Here is a tiny trained network, its code and every weight. The questions are about switching its units off for an input and a class, where a switched-off unit gives its printed mean instead of its output.

import numpy as np


def w(rows, s, z=0):
    codes = np.array(rows[::2]) - 128.0
    scale = np.full(codes.shape[1], s)
    scale[-1] = z or s
    return codes * scale


def norm(h):
    return h / np.sqrt((h * h).mean(-1, keepdims=True) + 1e-5)


def f(y):
    return np.maximum(y, 0)


def log_softmax(a):
    a = a - a.max(-1, keepdims=True)
    return a - np.log(np.exp(a).sum(-1, keepdims=True))


def net(x, mask):
    res = np.array(x, float).reshape(1, 3) / 4 @ E
    u = 0
    for l in range(4):
        y = f(norm(res) @ A[l][:, :-1].T + A[l][:, -1])
        res = res + np.where(mask[u : u + 7], y, B[l][:, -1]) @ B[l][:, :-1]
        u += 7
    return log_softmax(norm(res)[-1] @ U[:, :-1].T + U[:, -1])


A, B = {}, {}
E = w([
[175,115,254,192,95,119,82,142],'x0',
[60,123,90,200,86,138,112,105],'x1',
[191,121,90,154,92,123,168,159],'x2',
],0.009)
A[0] = w([
[253,61,86,113,205,132,164,138,107],'L0N1',
[61,188,22,116,144,200,121,198,112],'L0N2',
[93,122,86,150,179,85,148,149,124],'L0N3',
[171,134,194,110,143,38,139,119,2],'L0N4',
[128,94,92,144,88,99,173,135,175],'L0N5',
[106,199,77,13,119,155,215,122,231],'L0N6',
[109,171,33,56,182,144,116,46,202],'L0N7',
],0.006,0.00088)
B[0] = w([
[178,174,52,121,55,102,31,182,216],'L0N1',
[216,186,255,107,61,119,79,157,226],'L0N2',
[177,146,128,100,142,109,118,80,169],'L0N3',
[63,143,134,106,210,33,110,80,190],'L0N4',
[142,158,96,159,131,179,41,66,170],'L0N5',
[82,119,157,179,199,74,78,197,253],'L0N6',
[170,30,194,123,144,232,222,138,252],'L0N7',
],0.007,0.0058)
A[1] = w([
[155,102,35,68,54,95,106,146,253],'L1N1',
[171,127,176,123,140,159,96,109,160],'L1N2',
[229,119,170,116,100,65,144,66,254],'L1N3',
[151,84,117,230,67,145,130,63,207],'L1N4',
[122,75,188,124,159,161,149,1,43],'L1N5',
[186,151,194,143,194,20,177,57,85],'L1N6',
[141,171,198,200,49,123,173,40,137],'L1N7',
],0.0069,0.00087)
B[1] = w([
[98,90,143,157,93,165,127,52,199],'L1N1',
[132,62,49,97,89,93,138,113,243],'L1N2',
[110,180,115,105,171,68,143,69,245],'L1N3',
[123,97,120,124,204,186,131,78,240],'L1N4',
[254,102,128,87,132,121,65,154,222],'L1N5',
[99,146,113,100,46,125,147,111,239],'L1N6',
[73,123,98,124,198,156,172,41,254],'L1N7',
],0.0078,0.0047)
A[2] = w([
[114,97,163,133,184,165,75,246,174],'L2N1',
[82,210,139,92,82,41,65,73,148],'L2N2',
[131,100,105,149,144,204,82,133,215],'L2N3',
[254,142,91,120,171,90,102,41,253],'L2N4',
[59,140,135,198,153,170,124,86,110],'L2N5',
[174,182,125,207,32,146,69,151,119],'L2N6',
[178,45,68,209,117,134,203,128,10],'L2N7',
],0.0055,0.0013)
B[2] = w([
[121,37,176,102,135,110,86,138,179],'L2N1',
[142,192,145,105,60,97,147,136,197],'L2N2',
[83,177,109,83,190,40,167,187,177],'L2N3',
[44,146,98,197,98,166,151,153,254],'L2N4',
[113,130,148,104,235,198,83,159,171],'L2N5',
[149,86,100,241,130,140,254,152,152],'L2N6',
[176,118,97,91,179,47,38,130,148],'L2N7',
],0.0072,0.0076)
A[3] = w([
[129,119,184,71,157,70,78,63,126],'L3N1',
[134,106,45,111,69,217,152,39,198],'L3N2',
[187,169,56,169,105,176,181,171,4],'L3N3',
[173,122,159,3,177,95,95,196,148],'L3N4',
[151,164,161,134,112,41,97,84,65],'L3N5',
[146,176,73,113,123,65,75,120,117],'L3N6',
[139,205,225,114,57,45,145,49,81],'L3N7',
],0.0071,0.0018)
B[3] = w([
[133,114,45,172,70,135,191,164,215],'L3N1',
[103,181,195,153,174,192,99,178,179],'L3N2',
[200,57,57,130,93,178,154,172,162],'L3N3',
[155,132,250,90,101,117,160,99,254],'L3N4',
[121,255,83,57,103,105,72,79,185],'L3N5',
[37,88,94,194,100,71,136,156,170],'L3N6',
[97,227,66,39,105,17,113,63,232],'L3N7',
],0.0066,0.0073)
U = w([
[86,235,93,68,39,37,115,78,198],'0',
[59,155,136,144,241,226,82,67,201],'1',
[193,107,41,202,71,159,154,203,8],'2',
[179,61,254,25,102,143,140,157,118],'3',
],0.011,0.0015)

Each question gives the input, the list of numbers given to net, and the class t.
The units are the neurons (one row each of A and B). Each row of codes is followed by its name. A weight is (code - 128) times the scale printed after its matrix; where a second scale follows, it is the last column's (A, B and U).
mask holds one flag per neuron, layer by layer. A switched-off neuron (its flag False) gives its mean, the last column of its row in B, instead of its output. The means were averaged over made-up inputs and are rounded, as every weight is.
A unit's drop is (log p(t) with every unit on - log p(t) with that unit switched off) / (log p(t) with every unit on - log p(t) with every unit switched off).
most important unit: the unit with the biggest drop
k most important neurons: the k neurons with the biggest drops, biggest first
k most important neurons of layer l: the k neurons of layer l with the biggest drops, biggest first
drop of u: that unit's drop, to one decimal
input [1,-7,8], class 2: most important unit -> L0N1
input [0,-2,-3], class 3: 3 most important neurons -> L0N2, L1N3, L1N5
input [3,-3,8], class 2: 3 most important neurons of layer 0 -> L0N1, L0N2, L0N3
input [-2,-1,2], class 2: 4 most important neurons -> L0N1, L2N6, L0N5, L0N2
input [-5,1,3], class 3: 4 most important neurons -> L0N7, L0N6, L1N6, L2N1
input [1,-6,7], class 2: 2 most important neurons -> L0N1, L2N6
input [-8,6,2], class 3: 3 most important neurons -> L0N7, L0N2, L0N6
input [0,1,4], class 2: 2 most important neurons -> L0N1, L0N7
input [-7,2,5], class 2: 2 most important neurons of layer 0 -> L0N5, L0N2
input [5,-4,7], class 0: 2 most important neurons -> L1N3, L0N4
input [-2,-6,3], class 2: 2 most important neurons of layer 3 -> L3N7, L3N6
input [-3,-3,4], class 2: drop of L0N1 -> 1.6
input [-7,6,-2], class 3: drop of L0N7 -> 0.3
input [0,6,-7], class 1: most important unit -> L0N6
input [-3,-4,-2], class 3: drop of L2N6 -> 0.0
